Below are the code and all the weights of a small trained network. Each question names an input and a class and asks about switching units off, where a switched-off unit gives its printed mean instead of its output.

import numpy as np


def w(rows, s, z=0):
    codes = np.array(rows[::2]) - 128.0
    scale = np.full(codes.shape[1], s)
    scale[-1] = z or s
    return codes * scale


def f(y):
    return y / 2 * (1 + np.tanh(0.7978845608 * (y + 0.044715 * y**3)))


def log_softmax(a):
    a = a - a.max(-1, keepdims=True)
    return a - np.log(np.exp(a).sum(-1, keepdims=True))


def net(x, mask):
    res = np.array(x, float).reshape(1, 6) / 4 @ E
    y = f(res @ A[0][:, :-1].T + A[0][:, -1])
    res = res + np.where(mask, y, B[0][:, -1]) @ B[0][:, :-1]
    return log_softmax(res[-1] @ U[:, :-1].T + U[:, -1])


A, B = {}, {}
E = w([
[228,2,109,112],'x0',
[183,160,179,246],'x1',
[112,126,33,245],'x2',
[200,141,107,153],'x3',
[135,141,38,124],'x4',
[175,235,89,59],'x5',
],0.0071)
A[0] = w([
[178,124,198,179,82],'n0',
[136,197,161,67,82],'n1',
[108,71,174,69,143],'n2',
[125,82,158,103,94],'n3',
[111,67,163,88,107],'n4',
[148,87,95,125,211],'n5',
[184,105,58,116,253],'n6',
[203,134,169,200,134],'n7',
[135,113,109,123,150],'n8',
[114,169,160,100,131],'n9',
[47,116,164,139,189],'n10',
[101,61,126,120,166],'n11',
[88,152,108,162,181],'n12',
[115,159,135,61,74],'n13',
[116,150,138,109,102],'n14',
[158,146,25,142,208],'n15',
[161,117,158,178,125],'n16',
[151,177,169,83,53],'n17',
[65,195,122,155,90],'n18',
[177,130,197,169,108],'n19',
[88,165,140,186,41],'n20',
[66,190,143,147,111],'n21',
[117,79,149,108,61],'n22',
[132,152,147,77,118],'n23',
[116,172,158,46,119],'n24',
[134,134,151,10,172],'n25',
[112,114,107,156,155],'n26',
[190,104,86,160,207],'n27',
[194,138,154,198,156],'n28',
[61,183,132,187,61],'n29',
[134,169,155,77,84],'n30',
[131,139,142,67,122],'n31',
[92,81,129,134,96],'n32',
[121,81,168,138,109],'n33',
[132,31,157,135,205],'n34',
],0.011,0.0039)
B[0] = w([
[152,172,249,87,196],'n0',
[113,163,91,70,195],'n1',
[111,16,116,107,220],'n2',
[109,54,147,108,163],'n3',
[91,9,127,124,191],'n4',
[148,77,136,191,192],'n5',
[218,75,79,239,244],'n6',
[175,227,227,130,236],'n7',
[136,110,131,144,143],'n8',
[94,142,71,77,171],'n9',
[3,122,95,144,211],'n10',
[98,90,147,181,189],'n11',
[89,198,105,181,186],'n12',
[167,131,94,85,173],'n13',
[124,129,99,114,136],'n14',
[181,106,32,242,248],'n15',
[156,166,188,143,182],'n16',
[110,173,136,18,167],'n17',
[43,170,68,162,196],'n18',
[151,186,248,43,195],'n19',
[88,182,149,104,168],'n20',
[48,178,53,133,196],'n21',
[107,63,140,138,151],'n22',
[158,133,96,78,168],'n23',
[145,122,74,62,212],'n24',
[240,54,42,60,255],'n25',
[127,161,150,164,158],'n26',
[188,140,130,183,232],'n27',
[174,221,175,134,234],'n28',
[27,212,121,127,196],'n29',
[131,152,92,28,169],'n30',
[194,95,86,62,175],'n31',
[100,114,174,148,153],'n32',
[91,81,209,142,167],'n33',
[94,60,225,192,243],'n34',
],0.006,0.0065)
U = w([
[202,136,67,254,120],'0',
[8,220,76,163,111],'1',
[188,187,249,132,124],'2',
[198,55,93,124,54],'3',
[36,56,171,143,101],'4',
[188,144,31,2,113],'5',
[167,97,79,185,247],'6',
],0.0074,0.011)

Each question gives the input, the list of numbers given to net, and the class t.
The units are the neurons (one row each of A and B). Each row of codes is followed by its name. A weight is (code - 128) times the scale printed after its matrix; where a second scale follows, it is the last column's (A, B and U).
mask holds one flag per neuron, in row order. A switched-off neuron (its flag False) gives its mean, the last column of its row in B, instead of its output. The means were averaged over made-up inputs and are rounded, as every weight is.
A unit's drop is (log p(t) with every unit on - log p(t) with that unit switched off) / (log p(t) with every unit on - log p(t) with every unit switched off).
The circuit of an input: a set's keep is (log p(t) with only the set's units on - log p(t) with every unit switched off) / (log p(t) with every unit on - log p(t) with every unit switched off). Starting from the 12 units with the biggest drops (on a tie, the unit counted first), units are removed one at a time, each time the one whose removal leaves the highest keep (on an exact tie, the one counted first), for as long as the keep stays at least 0.8.
circuit, biggest first: the units of the circuit, biggest drop first
unit that matters most: the unit with the biggest drop
top k neurons: the k neurons with the biggest drops, biggest first
drop when u is switched off: that unit's drop, to one decimal
input [6,-2,3,-6,-2,1], class 4: unit that matters most	n34
input [1,0,-1,-3,7,-5], class 4: circuit, biggest first	(n25, n15, n28)
input [8,3,-8,-6,3,-1], class 4: circuit, biggest first	(n34, n4)
input [1,5,-2,3,2,6], class 2: circuit, biggest first	(n7, n25, n28)
input [1,-1,-4,2,-5,-1], class 5: circuit, biggest first	(n25, n6, n27)
input [4,6,-8,3,0,5], class 5: circuit, biggest first	(n25, n17)
input [4,-4,-6,0,-8,0], class 3: top 4 neurons	(n34, n25, n4, n2)
input [6,0,-1,-1,-1,-1], class 4: top 2 neurons	(n34, n15)
input [-3,6,3,0,6,-2], class 1: top 2 neurons	(n29, n25)
input [8,-4,6,-5,-4,3], class 0: drop when n6 is switched off	0.3
input [0,-2,3,3,2,-1], class 0: drop when n5 is switched off	0.0
input [-4,5,8,6,-2,-4], class 2: drop when n19 is switched off	0.1
